Each row has a class, written as a number after it.
[-340  -19  185   94   73  -60   53 -294   61 -438  119 -263  -64 -505
   26  363  -26  361 -352  292 -149 -309  185   12 -275  -73   69  509
 -153 -226 -341  144  -47    0 -219  255   13   69 -118] : 1
[-311 -147  130  -96   26 -102  168 -178  -37 -414   -8 -445 -201 -427
   66  353 -126  259 -558  163 -299 -296   79 -119 -292   11   75  390
  -94 -366 -344  180  -64  166 -190   12  300  130 -225] : 6
[-347 -133   15  149  178  -92  112 -302  -92 -346   60 -444 -176 -398
  130  344 -218  249 -269   91 -254 -235  160 -228 -190   -4  -13  457
  -61 -286 -269  360  -90  148 -272  147  187  202 -225] : 0
[-320 -128  149   79  192  -73   87 -258   96 -364  164 -194 -100 -503
   24  345   15  392 -268  227 -210 -360  244  -96 -181   37   42  499
 -110 -253 -313  234  -51   18 -180  275   93   90 -105] : 6
[-288 -199  -73  160   25  -42   96 -232 -123 -284  128 -470 -249 -374
   41  371 -225  257 -261  110 -320 -216   62 -222 -377  -19  -50  475
   15 -375 -222  256 -120  205 -228  137  209  210 -255] : 11
[-173 -108   78 -218  -47  -49  130 -291  -38 -417   39 -432 -154 -579
  -96  314  -21  376 -402  210 -181 -268   18 -129 -421  -95   47  403
  -75 -384 -305  100 -131   46 -244  -24  204  213 -241] : 11
[-302 -133  100  -42    8  -34  126 -224 -146 -391    5 -577 -169 -393
   19  342 -183  249 -462  174 -200 -321   50 -206 -278    1  -34  431
  -41 -348 -379  200  -40  130 -267  151  328   90 -309] : 7
[-127 -152  -46  -56   15   56  104 -304  -74 -460   47 -400 -123 -373
 -121  361  -26  400 -374  275 -236 -274   10  -70 -287  -91  -21  497
 -155 -357 -275  109 -174  154 -163   61  221  164 -236] : 10
[-365 -125  101  -81   28 -126  144 -239  -85 -365  -44 -551 -210 -453
   44  380  -86  252 -430  145 -272 -177    7 -145 -284   25   25  410
 -107 -365 -368  247  -86  133 -216   58  323  201 -149] : 3
[-256 -490  150 -127  -54 -139   78   32 -524  -94   21 -122 -228 -298
  253  255 -257 -807  206 -460  -20 -167  -78 -391  -67  195  -55  109
  205   -5 -327  391 -360  120 -311   84  291 -193 -121] : 10
[-405 -111   71  152   92 -119   93 -296 -155 -335  108 -454 -110 -325
    7  292 -221  314 -299   35 -266 -257  123 -195 -293   -7   16  437
   11 -299 -277  319  -93  218 -304  177  243  181 -245] : 7
[  51 -379  -40 -310 -100  143   90  146 -490 -261  -89  -42  -90 -593
  194  251   41 -799  212 -310  112 -143   -6 -402 -188   45  -52   27
   48    5 -460  241 -358 -129 -242    3   23 -236 -105] : 11
[ -85 -487  174 -188 -220  -57   93   55 -453 -120  -12 -122 -232 -262
  291  175 -358 -821  197 -394   74 -213 -181 -437   84  168   39  102
  216   83 -397  495 -339  -29 -278  157  365 -198 -194] : 0
[ -83 -380   33 -180  -38 -177  -40  136 -639 -216  -90  -87 -227 -284
  169  144 -295 -859  407 -520  141 -116 -104 -444  -31  182 -122   92
  149   15 -306  373 -292  184 -180  153  251 -193 -178] : 10
[  47 -402  -56 -364  -19   52  102  161 -538 -323 -123  -53 -202 -509
  219  264  -61 -788  222 -310  100 -232  -77 -464 -181   63  -72   42
   62  -60 -465  216 -441   26 -200  -14  251 -221 -164] : 0
[-359 -158  103  275   87  -90   45 -270 -116 -274  163 -368  -71 -355
   90  378 -179  204 -168  103 -212 -209  174 -214 -110   23   61  488
   30 -313 -271  374  -50  188 -203  375   84  126 -157] : 4
[  58 -376 -117 -220 -162  104   57  178 -528 -273 -112  -34  -75 -475
  201  242  -29 -781  199 -275   14 -206  -71 -443 -236   17  -99   26
   72  -58 -498  152 -446    5 -271   23  209 -152 -164] : 7
[ -92 -395   37 -158  -13  -94   34  201 -597 -311   -5   39 -256 -261
  196  219 -201 -899  399 -443  130 -198  -63 -364   -3  126  -89  164
   72   99 -410  394 -344  117 -117  162  184 -250  -73] : 10
[-355 -243   60  228  123   -1  155 -283  -60 -342  167 -456 -171 -312
    2  392 -145  305 -268  117 -296 -214  145 -192 -224  -27   70  511
    8 -252 -288  340 -198  168 -210  236  217  145 -213] : 8
[ -37 -430  222 -125 -180  -66    2   69 -570  -90  -13 -199 -152 -344
  261  101 -393 -797  164 -565  134 -193  -63 -489    1  175  -43   31
  242   22 -360  472 -199  -28 -299   98  374 -208 -304] : 7
[ -55 -434   87 -242 -200 -115   64  163 -597 -174  -38   39 -261 -278
  130  275 -166 -831  365 -489  106 -152  -95 -404    2  212  -76  150
  144   -4 -391  390 -504  153 -153  203  329 -225  -38] : 2
[ -59 -438   83 -242 -165 -146   18  128 -581 -111  -40  -23 -263 -313
  155  229 -258 -846  371 -486  104 -132 -100 -427   -1  238  -49  129
  213   11 -314  392 -401  122 -206  226  285 -165 -144] : 2
[-302 -130  167   41  114  -95  125 -227  -71 -334  -24 -447 -150 -423
   55  395 -165  200 -314   88 -250 -201   59 -209 -174   59  125  441
  -77 -265 -386  253  -43  157 -137  225  154   81 -168] : 4
[-195 -471  175 -166  -56  -93   35   74 -518 -227  -13  -39 -270 -453
  344  228 -258 -757  119 -441   89 -216  -86 -368 -122  115  -38  104
  133  -17 -425  407 -404  114 -273   40  312 -203 -114] : 1
[-308  -89  140 -112   42 -122   85 -211 -104 -364  -57 -513 -207 -416
   95  276 -163  235 -410  120 -161 -169  110 -165 -240   93  -15  365
  -71 -399 -321  324  -30  190 -253   75  286  132 -245] : 2
[-377  -89  149   87  191  -86  199 -279  108 -417   35 -414 -148 -364
  116  302  -55  299 -329  198 -330 -384  114 -169 -200    5  -15  475
 -154 -256 -461  279  -53   59 -328  144  165  235 -224] : 10
[-151 -436  206 -184 -349 -134   60   78 -466 -135   22 -169 -139 -371
  237  204 -368 -767   90 -466   38 -183  -87 -390  -10   89  -15   67
  201  -14 -357  463 -279    6 -312   36  343 -150 -255] : 6
[-330 -164   69  144  101  -55  169 -256 -101 -366  138 -402 -158 -412
   57  357 -115  245 -297   96 -259 -282  170 -230  -98  -15  -10  510
 -109 -283 -396  340 -133   31 -216  256  163  208 -114] : 3
[-352 -107  177    7  138   25  142 -240  108 -390  111 -389 -140 -432
   44  352  -29  373 -348  186 -256 -292  187 -145 -234  -17  111  486
  -89 -205 -385  193  -60    1 -196  251   64   84 -177] : 8
[-289 -430  112 -219 -173  -80   98  110 -580 -254   20  -29 -227 -350
  237  250 -124 -817  134 -438   -1 -267 -157 -342 -102  118  -46  135
  137   14 -451  413 -415   58 -269   58  338 -170  -23] : 3
[-323 -169  -19  138   72  -67   80 -281  -88 -346   86 -403 -159 -345
  137  321 -217  282 -225   98 -276 -313   53 -275 -207  -69  -29  489
   19 -336 -294  462 -208  183 -339  245  260  297 -216] : 0
[-366 -127  174   -4   21  -57  108 -283  -92 -289  -46 -559 -137 -430
   66  361 -132  219 -505   75 -261 -110  134 -170 -192   70   43  363
  -42 -368 -372  223   22  144 -190   73  252  144 -183] : 2
[-359 -241   11  126  251  -70  182 -243  -97 -350  119 -433 -270 -368
  137  356 -190  217 -255   66 -333 -276   97 -243 -214  -10  -59  475
  -80 -291 -348  354  -75  200 -280  102  202  208 -244] : 10
[-290 -163   78  239  115  -21  148 -264  -75 -314  165 -420 -161 -388
   -7  386 -123  271 -247   99 -258 -238  156 -218 -228  -37   18  512
  -36 -240 -338  356 -160   15 -256  254  151  193 -131] : 11
[-341  -73  123  217  -10   14   86 -230  123 -321  114 -191   77 -418
   56  366   31  350 -276  206 -320 -262  217  -64 -175  -21   66  492
  -79 -303 -315  178   -6   51 -201  326    9  142 -120] : 9
[-209 -163   26 -185 -100  -49   51 -292  -26 -538  -16 -381 -104 -477
 -108  330  -57  358 -373  354 -191 -338  -12 -118 -271   -3  100  493
 -124 -375 -328  111 -234   89 -220   84  290  208 -250] : 9
[ -79 -457   89 -216  -65  -90   20  182 -549 -269  -63    6 -222 -355
  181  215 -255 -836  386 -466   84 -230 -116 -460  -52  205  -70  146
  168   33 -407  335 -399  112 -149  172  282 -178 -140] : 9
[ -96 -427  -26 -187  -42  -75    5   99 -618 -315  -73  -81 -236 -260
  150  189 -284 -851  337 -391   76 -246 -159 -374  -28  185  -68  154
  106  104 -368  431 -402   93 -166  210  287 -178 -131] : 3
[-174 -216   -7  -89   54  -31  118 -282  -87 -489  -28 -504 -256 -395
  -71  359  -43  306 -335  291 -233 -238   33 -138 -294   34   72  486
  -75 -306 -250  145 -202  172 -158   61  274  165 -263] : 8
[ -64 -434  187 -265 -236  -19   -1   35 -523 -132  -29 -190 -142 -420
  230  121 -339 -697   71 -506  183  -83 -189 -375  -79   77   -8  -22
  177   -7 -377  377 -227   50 -300   31  347 -250 -293] : 1
[  18 -419  179 -287 -277   26   48   41 -514  -93 -111 -197  -43 -401
  245  162 -333 -803  162 -550  111 -162 -174 -457   -1  128  -34  -21
  176  -14 -367  430 -257   24 -313   67  255 -235 -339] : 4
[-308 -413  147 -236 -237    0  105  133 -483 -185   -8 -155 -290 -264
  195  240 -200 -770   31 -365   -9 -120 -158 -322 -153  119   19  148
  163  101 -401  387 -443   44 -241   23  328 -151  -40] : 8
[ -77 -502  147 -250 -155  -13   83   96 -495 -253  -33  -87 -149 -324
  240  171 -363 -764  212 -455   41 -206 -180 -386   20  108    2   71
  168   40 -424  537 -359   50 -288  101  311 -248 -225] : 5
[-164 -462   46 -210 -117 -173   45  142 -558 -308  -46  -30 -262 -333
  225  271 -247 -814  306 -344   37 -276 -120 -368  -34  161 -120  155
  157   27 -365  373 -304  182 -212  169  255 -213 -137] : 6
[-175 -451  143 -150 -163  -73   80  101 -584 -171    5  -68 -246 -345
  225  277 -222 -864  146 -417   -7 -294  -82 -393 -125  150  -21  149
  194   48 -392  349 -400    7 -282   65  334 -157 -111] : 7
[  54 -383  -42 -231  -73  -37   10  147 -659 -297 -136  -92 -194 -275
  107  248 -249 -884  437 -354  151 -163 -171 -425  -96  188  -94   87
  114   24 -345  265 -435  189 -127  176  201 -272 -180] : 4
[-126 -170    5 -196  -89   38   26 -281 -132 -452  -54 -435 -233 -526
  -60  361  -30  334 -420  333 -144 -251  -26  -84 -317  -28   65  459
 -139 -384 -249  117 -114   98 -196   42  258  124 -300] : 1
[-144 -132  117 -162  -14  -42   33 -259  -89 -479   62 -419  -95 -460
 -132  317 -127  380 -315  263 -119 -256   -2 -112 -251  -55   54  459
  -28 -345 -279  198 -193   36 -236  174  264  135 -249] : 5
[ -88 -438  -19 -191  -15  -76  -33   64 -612 -206  -84  -99 -262 -183
  113  194 -294 -820  394 -404  135 -168 -183 -389   31  234 -130  158
  120   78 -281  369 -339  160 -178  239  269 -217 -174] : 10
[  20 -410  -51 -266 -124   18  152  188 -521 -327  -81    5 -155 -477
  138  276  -43 -770  166 -256   48 -243  -56 -388 -131   61  -70   90
   31  -37 -439  242 -476    8 -224   16  185 -190 -144] : 6
[-263 -474   21  -83 -192  -82   49  135 -480 -255   87   -2 -257 -269
  296  274 -278 -838  137 -320  -17 -257 -135 -313  -44   82  -36  160
  131   88 -421  429 -393   76 -261   61  325 -100  -94] : 6
[  82 -413  -82 -302 -160   58  172  176 -496 -310 -114   -6 -174 -491
  185  335  -15 -829  216 -207   13 -229 -205 -393 -194   52  -26  104
   34  -11 -495  168 -547   21 -256  -29  172 -126 -173] : 4
[-347  -76  193   64   99 -103  138 -232   99 -441  119 -293  -89 -394
   12  340  -61  351 -361  275 -232 -404  203  -63 -206    3   45  483
 -124 -260 -367  242  -92   41 -227  245  174   92 -171] : 6
[ -93 -444  123 -264 -295  -25   65   84 -464 -187  -45 -145 -108 -423
  210  201 -342 -800  105 -427   53 -183 -219 -359  -71   61   18   48
  171  -19 -394  393 -300  -22 -294  -11  314 -167 -288] : 5
[-385 -199   35  168   69  -79  142 -240 -151 -261   97 -501 -154 -348
  123  306 -226  188 -311   38 -323 -234  125 -238 -233   -5  -29  392
  -11 -401 -270  475  -87  177 -334  182  299  240 -254] : 3
[-231 -236   56  108  141   19  163 -251  -73 -323  125 -436 -131 -369
   -9  330 -274  323 -322   82 -291 -277   54 -208 -222  -18  -30  456
  -15 -320 -305  318 -161  137 -238  202  273  142 -265] : 5
[-369 -169  140  -15  105  -49   74 -200  -67 -375   45 -483 -327 -430
  112  314 -263  321 -386  223 -143 -256   30 -178 -288   -2  -21  465
 -101 -353 -375  367 -114  164 -249  193  323  107 -233] : 1
[-375 -154  165 -147    8  -83  107 -165  -33 -356   -3 -461 -156 -530
   77  329 -167  190 -493  160 -252 -217   79 -175 -228   21   70  404
  -59 -335 -414  203  -38   60 -197  116  255  103 -172] : 5
[-248 -479  129  -74  -67 -196   12   84 -490 -180   46  -92 -246 -389
  266  287 -275 -799  199 -361  -12 -257   -9 -414 -115  178  -15  117
  210  -45 -349  398 -347   77 -275   99  349 -146 -141] : 6
[-339 -163  115  -59   90  -40  157 -227  -71 -374   68 -526 -258 -401
  102  329 -217  256 -456   71 -258 -252   81 -173 -315    4    1  431
  -48 -296 -355  289  -72  147 -219   66  233  145 -199] : 11
[-160 -132  -33 -110  -19  -23  152 -327  -10 -491  -10 -420 -225 -500
 -119  377  -56  434 -402  244 -244 -348  -97 -127 -382  -52   87  529
 -170 -324 -333  110 -236   59 -214    5  210  198 -254] : 11
[ 118 -434  -45 -286  -38   27  108  176 -512 -280   -1  -65 -197 -456
  184  203  -91 -692  308 -315   99 -102  -73 -454 -207   69 -118   34
  107   -1 -461  262 -485   11 -275   64  186 -231  -99] : 11
[-315  -80  168  -15   72   15  147 -214  107 -394  123 -262  -49 -500
   21  369   57  355 -362  246 -192 -352  195  -60 -259   17  -14  482
 -148 -321 -360  114  -62    9 -196  158  129  105 -139] : 9
[-444 -112  107  -78   84  -61  181 -235  -41 -438  -58 -495 -107 -502
   37  348 -185  131 -441  152 -223 -228  107 -118 -200   -1   65  398
 -164 -266 -429  274  -35   80 -204   40  160  111 -214] : 5
[-180 -472  101 -112   -2  -61   57  110 -513 -237  -46  -81 -168 -353
  241  231 -268 -786  170 -435   50 -176  -41 -420  -86  232  -19  105
  140  -26 -411  349 -458  121 -186   73  312 -226  -95] : 9
[ -94 -435   57 -251  -61  -55  -12  132 -585 -261 -128  -91 -176 -352
  140  247 -306 -786  279 -412   64 -234 -124 -411  -96  202  -94  144
  164  -19 -311  317 -331  149 -180  213  269 -222 -198] : 9
[  85 -352  -98 -284  -15   29   63  145 -526 -283 -113  -75 -136 -508
  187  229  -90 -776  251 -283  105 -167  -67 -462 -208   23  -91   11
   72  -44 -433  202 -423   -2 -237   21  237 -137 -153] : 0
[-170  -54  -52 -165  -68  -86    8 -299 -132 -497  -69 -484 -116 -471
  -59  303  -99  277 -363  268  -93 -276   27 -157 -296  -33   82  452
 -108 -352 -230  226 -246   65 -271   55  277  183 -292] : 0
[ -89 -441  174 -144 -164    7   -5   52 -498 -170  -50 -213 -211 -314
  280  152 -431 -759  148 -447  128 -129 -167 -402  -60  118   -1   48
  174   37 -410  443 -316   36 -247   95  302 -203 -258] : 1
[-353 -148   80 -122   67  -64   99 -187  -77 -360   47 -459 -248 -389
  103  348 -155  258 -413  168 -246 -243   65 -175 -324    2   58  433
  -21 -324 -333  296 -141  180 -192  121  336  106 -122] : 0
[-252 -194   88 -163  134   -8  192 -202    8 -375   32 -342 -199 -515
   62  347 -144  365 -463   75 -297 -315  -12 -152 -274  -20  -10  430
 -134 -338 -388  191 -134  135 -219   56  273  132 -193] : 5
[ -33 -430   59 -187 -100 -111   28  105 -579 -196 -103   -7 -238 -335
  122  245 -210 -827  378 -451   95 -162 -133 -428   27  212  -47  148
  161   31 -390  351 -369  118 -137  243  250 -161 -108] : 2
[-234 -498   98 -105  -50 -131  106   87 -477 -192   76  -54 -268 -295
  277  231 -285 -837  173 -363   10 -163 -120 -350  -68  129  -40  133
  138   71 -448  351 -434  100 -237   33  301 -176  -48] : 10
[-219 -128  150   46   76  -41   84 -271   90 -322  112 -263 -122 -435
   35  354  -49  426 -308  146 -292 -291  147 -141 -198   18   67  492
  -68 -312 -368  207 -121   73 -203  260  189  168 -179] : 2
[  60 -407   16 -150  -28   46  101  130 -494 -299  -88  -37 -112 -443
  217  216  -94 -746  269 -264  112 -131  -64 -407 -122   23  -63    6
   51  -17 -519  263 -415   37 -260  136  158 -212 -124] : 1
[-191 -171  101 -122    3   60   36 -348  -66 -503   67 -361 -183 -511
  -53  365  -24  417 -405  238 -167 -315   31  -86 -266  -88   49  514
 -103 -296 -359   89 -208   75 -163   72  216  208 -215] : 1
[ -15 -399  -14 -272  -57   -7   -3   83 -620 -233 -113  -75 -176 -316
  149  159 -280 -821  295 -442  197 -220 -167 -403  -53  153  -88   87
  162   53 -291  396 -343  115 -164  167  296 -254 -191] : 0
[-379 -117  107   79  154   29  188 -259   94 -403  123 -438 -176 -421
   81  357  -88  262 -340  250 -304 -390  189 -126 -321  -23    6  481
 -132 -207 -434  344  -56  -21 -275  160  132  158 -173] : 11
[ -58 -436  -15 -254  -89  -58   36  118 -635 -224  -92  -96 -239 -305
  162  241 -260 -867  298 -348   99 -212  -48 -435  -54  189  -85  158
  173   35 -297  398 -497  106 -195  208  301 -229 -121] : 0
[ -85 -401  119 -216 -134  -91   -4  137 -595 -226  -55  -40 -269 -361
  168  207 -232 -758  296 -557  112 -230 -167 -408 -139  160 -105  178
  192   45 -341  432 -385   95 -188  145  289 -221 -101] : 11
[-138 -454  125 -109 -174  -78   83  114 -540 -162   16  -27 -293 -432
  243  239 -219 -842   72 -461   71 -193 -157 -335 -143   95   20  124
  132   34 -403  318 -342   58 -179  -20  346 -138 -111] : 1
[ -31 -476   75 -267  -53 -109  -36  176 -583 -242  -88  -44 -280 -342
  222  215 -364 -846  364 -484   87 -214 -144 -440   30  222 -103  161
  166   53 -345  421 -336  105 -148  233  299 -230 -152] : 5
[-113 -482  170 -259 -193  -28   27   85 -500 -217  -62 -160 -104 -383
  279  176 -393 -757  166 -492   26 -197 -153 -431  -34  105  -26   39
  219  -41 -408  481 -303   59 -306  101  287 -263 -260] : 5
[-377 -208  113   88   83  -82  133 -285  -89 -313   69 -497 -233 -373
   -3  330 -184  313 -296   37 -257 -218  105 -266 -227   13   45  459
   -6 -346 -274  314 -163  195 -235  163  296  206 -284] : 8
[  24 -414   31 -310  -94  -17  -26  180 -624 -253  -97  -51 -200 -350
   72  191 -314 -772  324 -462  138 -158 -143 -403  -72  163 -117  115
  137    5 -317  336 -414  105 -121  171  304 -280 -184] : 5
